Below is a small trained network, with its code and all its weights. Each question gives an input and a class and asks what happens when units are switched off, that is, made to give their printed mean instead of their output.

import numpy as np


def w(rows, s, z=0):
    codes = np.array(rows[::2]) - 128.0
    scale = np.full(codes.shape[1], s)
    scale[-1] = z or s
    return codes * scale


def f(y):
    return np.maximum(y, 0)


def log_softmax(a):
    a = a - a.max(-1, keepdims=True)
    return a - np.log(np.exp(a).sum(-1, keepdims=True))


def net(x, mask):
    res = np.array(x, float).reshape(1, 6) / 4 @ E
    y = f(res @ A[0][:, :-1].T + A[0][:, -1])
    res = res + np.where(mask, y, B[0][:, -1]) @ B[0][:, :-1]
    return log_softmax(res[-1] @ U[:, :-1].T + U[:, -1])


A, B = {}, {}
E = w([
[212,165,183,33],'x0',
[41,123,136,150],'x1',
[123,2,150,132],'x2',
[65,201,33,61],'x3',
[143,115,42,125],'x4',
[140,187,196,193],'x5',
],0.0082)
A[0] = w([
[181,207,157,186,188],'neuron 1',
[128,38,177,117,255],'neuron 2',
[199,134,71,114,197],'neuron 3',
[72,142,124,149,139],'neuron 4',
[201,69,157,149,156],'neuron 5',
[54,202,57,157,182],'neuron 6',
[198,182,186,146,196],'neuron 7',
[161,190,155,59,213],'neuron 8',
[111,115,103,199,84],'neuron 9',
[176,217,146,147,121],'neuron 10',
[138,100,73,17,138],'neuron 11',
[178,77,143,127,115],'neuron 12',
[93,76,83,116,64],'neuron 13',
[185,80,145,151,126],'neuron 14',
[171,168,149,174,165],'neuron 15',
[211,50,142,231,203],'neuron 16',
[54,100,61,177,135],'neuron 17',
[149,73,189,103,183],'neuron 18',
[48,83,74,249,147],'neuron 19',
],0.013,0.0051)
B[0] = w([
[136,166,173,167,201],'neuron 1',
[3,128,143,180,237],'neuron 2',
[135,188,98,160,189],'neuron 3',
[103,127,139,142,168],'neuron 4',
[57,137,87,91,208],'neuron 5',
[112,128,107,181,230],'neuron 6',
[131,206,176,118,210],'neuron 7',
[149,169,77,107,211],'neuron 8',
[161,105,158,59,167],'neuron 9',
[200,182,126,153,187],'neuron 10',
[134,164,83,102,215],'neuron 11',
[80,140,61,125,177],'neuron 12',
[158,146,157,140,167],'neuron 13',
[67,127,104,96,185],'neuron 14',
[149,201,173,103,177],'neuron 15',
[78,146,155,75,246],'neuron 16',
[142,176,182,166,209],'neuron 17',
[54,148,73,201,209],'neuron 18',
[136,115,211,116,240],'neuron 19',
],0.011,0.013)
U = w([
[243,227,172,129,138],'0',
[254,2,150,29,17],'1',
[165,179,35,11,119],'2',
[59,161,107,92,144],'3',
[245,48,134,47,3],'4',
[99,109,99,230,253],'5',
[130,90,102,82,72],'6',
[160,63,246,123,174],'7',
],0.0098,0.0051)

Each question gives the input, the list of numbers given to net, and the class t.
The units are the neurons (one row each of A and B). Each row of codes is followed by its name. A weight is (code - 128) times the scale printed after its matrix; where a second scale follows, it is the last column's (A, B and U).
mask holds one flag per neuron, in row order. A switched-off neuron (its flag False) gives its mean, the last column of its row in B, instead of its output. The means were averaged over made-up inputs and are rounded, as every weight is.
A unit's drop is (log p(t) with every unit on - log p(t) with that unit switched off) / (log p(t) with every unit on - log p(t) with every unit switched off).
The circuit of an input: a set's keep is (log p(t) with only the set's units on - log p(t) with every unit switched off) / (log p(t) with every unit on - log p(t) with every unit switched off). Starting from the 12 units with the biggest drops (on a tie, the unit counted first), units are removed one at a time, each time the one whose removal leaves the highest keep (on an exact tie, the one counted first), for as long as the keep stays at least 0.8.
circuit, biggest first: the units of the circuit, biggest drop first
top k neurons: the k neurons with the biggest drops, biggest first
drop when u is switched off: that unit's drop, to one decimal
input [-4,1,0,-8,8,1], class 3: top 2 neurons -> [neuron 16; neuron 5]
input [-8,-1,1,-6,-2,8], class 7: circuit, biggest first -> [neuron 19]
input [-3,-1,0,8,-4,3], class 5: circuit, biggest first -> [neuron 6; neuron 16]
input [-4,-6,0,1,8,0], class 0: circuit, biggest first -> [neuron 2; neuron 5]
input [8,3,2,2,-7,-8], class 2: circuit, biggest first -> [neuron 11; neuron 8]
input [-4,-8,-1,3,-4,-3], class 2: circuit, biggest first -> [neuron 2; neuron 19]
input [-2,6,-3,4,0,-8], class 0: circuit, biggest first -> [neuron 2; neuron 17]
input [3,-4,-2,-5,-6,0], class 3: top 2 neurons -> [neuron 5; neuron 18]
input [0,1,-1,4,-5,-7], class 2: circuit, biggest first -> [neuron 2; neuron 11]
input [-6,2,7,-3,-6,7], class 3: top 4 neurons -> [neuron 2; neuron 16; neuron 18; neuron 5]
input [-3,3,3,-1,6,-5], class 7: top 2 neurons -> [neuron 19; neuron 18]
input [-8,6,-1,8,-5,7], class 5: top 3 neurons -> [neuron 6; neuron 16; neuron 7]
input [0,1,-6,-3,-1,-5], class 0: top 2 neurons -> [neuron 2; neuron 5]
input [4,-5,0,-5,1,4], class 3: top 2 neurons -> [neuron 5; neuron 14]
input [-5,8,-4,6,6,5], class 5: circuit, biggest first -> [neuron 6]
input [7,-2,-3,-4,-4,-7], class 2: drop when neuron 8 is switched off -> 0.3
input [-6,2,5,8,0,0], class 7: drop when neuron 18 is switched off -> 0.1
input [8,-7,4,0,0,-1], class 2: drop when neuron 11 is switched off -> 0.2
